Below are the code and all the weights of a small trained network. Each question names an input and a class and asks about switching units off, where a switched-off unit gives its printed mean instead of its output.

import numpy as np


def w(rows, s, z=0):
    codes = np.array(rows[::2]) - 128.0
    scale = np.full(codes.shape[1], s)
    scale[-1] = z or s
    return codes * scale


def norm(h):
    return h / np.sqrt((h * h).mean(-1, keepdims=True) + 1e-5)


def f(y):
    return y / 2 * (1 + np.tanh(0.7978845608 * (y + 0.044715 * y**3)))


def log_softmax(a):
    a = a - a.max(-1, keepdims=True)
    return a - np.log(np.exp(a).sum(-1, keepdims=True))


def net(x, mask):
    res = np.array(x, float).reshape(1, 5) / 4 @ E
    u = 0
    for l in range(3):
        y = f(norm(res) @ A[l][:, :-1].T + A[l][:, -1])
        res = res + np.where(mask[u : u + 5], y, B[l][:, -1]) @ B[l][:, :-1]
        u += 5
    return log_softmax(norm(res)[-1] @ U[:, :-1].T + U[:, -1])


A, B = {}, {}
E = w([
[253,136,111,108,207],'x0',
[172,182,2,119,102],'x1',
[150,52,91,198,75],'x2',
[125,127,127,122,129],'x3',
[130,129,127,130,128],'x4',
],0.0053)
A[0] = w([
[194,205,147,118,165,195],'L0N1',
[140,3,119,174,178,155],'L0N2',
[90,156,31,130,198,6],'L0N3',
[165,108,23,155,120,99],'L0N4',
[140,161,139,167,100,2],'L0N5',
],0.0065,0.0021)
B[0] = w([
[147,116,239,2,114,254],'L0N1',
[206,110,92,58,45,222],'L0N2',
[152,204,109,58,169,140],'L0N3',
[102,126,24,227,239,234],'L0N4',
[32,211,14,133,55,87],'L0N5',
],0.0049,0.0023)
A[1] = w([
[57,53,113,225,125,254],'L1N1',
[74,187,85,52,54,114],'L1N2',
[82,163,80,56,40,11],'L1N3',
[254,220,117,114,39,131],'L1N4',
[34,148,200,191,173,79],'L1N5',
],0.0068,0.00097)
B[1] = w([
[61,203,30,116,108,252],'L1N1',
[234,132,173,216,217,181],'L1N2',
[130,129,117,199,95,160],'L1N3',
[2,65,86,188,179,179],'L1N4',
[153,86,62,48,229,208],'L1N5',
],0.0072,0.0034)
A[2] = w([
[148,255,152,191,166,117],'L2N1',
[220,63,119,205,151,157],'L2N2',
[109,123,123,59,216,122],'L2N3',
[34,115,165,117,57,5],'L2N4',
[122,123,45,184,122,220],'L2N5',
],0.01,0.0027)
B[2] = w([
[17,37,141,92,63,186],'L2N1',
[70,142,212,82,37,182],'L2N2',
[146,146,63,226,82,249],'L2N3',
[255,156,170,135,163,160],'L2N4',
[177,130,201,105,170,254],'L2N5',
],0.0084,0.0062)
U = w([
[62,188,86,188,229,174],'0',
[255,155,242,77,190,216],'1',
[5,44,241,7,71,8],'2',
],0.0093,0.0015)

Each question gives the input, the list of numbers given to net, and the class t.
The units are the neurons (one row each of A and B). Each row of codes is followed by its name. A weight is (code - 128) times the scale printed after its matrix; where a second scale follows, it is the last column's (A, B and U).
mask holds one flag per neuron, layer by layer. A switched-off neuron (its flag False) gives its mean, the last column of its row in B, instead of its output. The means were averaged over made-up inputs and are rounded, as every weight is.
A unit's drop is (log p(t) with every unit on - log p(t) with that unit switched off) / (log p(t) with every unit on - log p(t) with every unit switched off).
The circuit of an input: a set's keep is (log p(t) with only the set's units on - log p(t) with every unit switched off) / (log p(t) with every unit on - log p(t) with every unit switched off). Starting from the 12 units with the biggest drops (on a tie, the unit counted first), units are removed one at a time, each time the one whose removal leaves the highest keep (on an exact tie, the one counted first), for as long as the keep stays at least 0.8.
circuit, biggest first: the units of the circuit, biggest drop first
top k neurons: the k neurons with the biggest drops, biggest first
k most important neurons of layer l: the k neurons of layer l with the biggest drops, biggest first
input [-8,-8,2,0,4], class 1: circuit, biggest first : (L2N4)
input [7,4,-8,8,-2], class 0: circuit, biggest first : (L1N4 L2N3)
input [8,8,-1,5,1], class 0: top 2 neurons : (L1N4 L2N3)
input [2,4,-5,-6,-4], class 0: top 3 neurons : (L2N3 L1N4 L2N2)
input [7,0,1,-2,-6], class 2: circuit, biggest first : (L2N2 L1N4)
input [-2,-3,8,-6,6], class 1: 2 most important neurons of layer 2 : (L2N4 L2N1)
input [2,0,1,-4,8], class 2: top 2 neurons : (L1N1 L2N2)
input [4,1,-4,4,4], class 0: 4 most important neurons of layer 2 : (L2N3 L2N5 L2N4 L2N2)
input [-7,-7,3,-8,3], class 1: top 3 neurons : (L2N4 L0N4 L2N1)
input [-5,6,-2,-1,2], class 2: circuit, biggest first : (L2N1 L1N2)
input [-2,7,-1,0,6], class 2: 3 most important neurons of layer 1 : (L1N5 L1N1 L1N2)
input [0,1,-1,6,-8], class 2: top 4 neurons : (L1N5 L2N1 L1N2 L0N3)
input [0,-1,-2,8,-2], class 0: top 2 neurons : (L0N2 L2N3)
input [6,-6,1,1,2], class 2: circuit, biggest first : (L2N2)
input [2,1,-5,-4,7], class 0: top 4 neurons : (L2N5 L1N4 L2N3 L2N2)
input [-8,1,4,4,5], class 0: top 3 neurons : (L1N1 L0N1 L2N2)
input [-2,0,2,0,-6], class 1: top 4 neurons : (L2N5 L2N3 L0N4 L0N2)
input [-5,7,0,-6,1], class 2: top 3 neurons : (L2N1 L1N2 L2N3)
input [-6,-5,2,7,4], class 1: top 2 neurons : (L2N4 L0N4)
input [8,6,-6,-3,7], class 0: circuit, biggest first : (L1N4)
input [4,-2,8,8,6], class 2: 2 most important neurons of layer 2 : (L2N2 L2N4)
input [-8,0,-2,-4,4], class 0: 3 most important neurons of layer 1 : (L1N5 L1N2 L1N1)
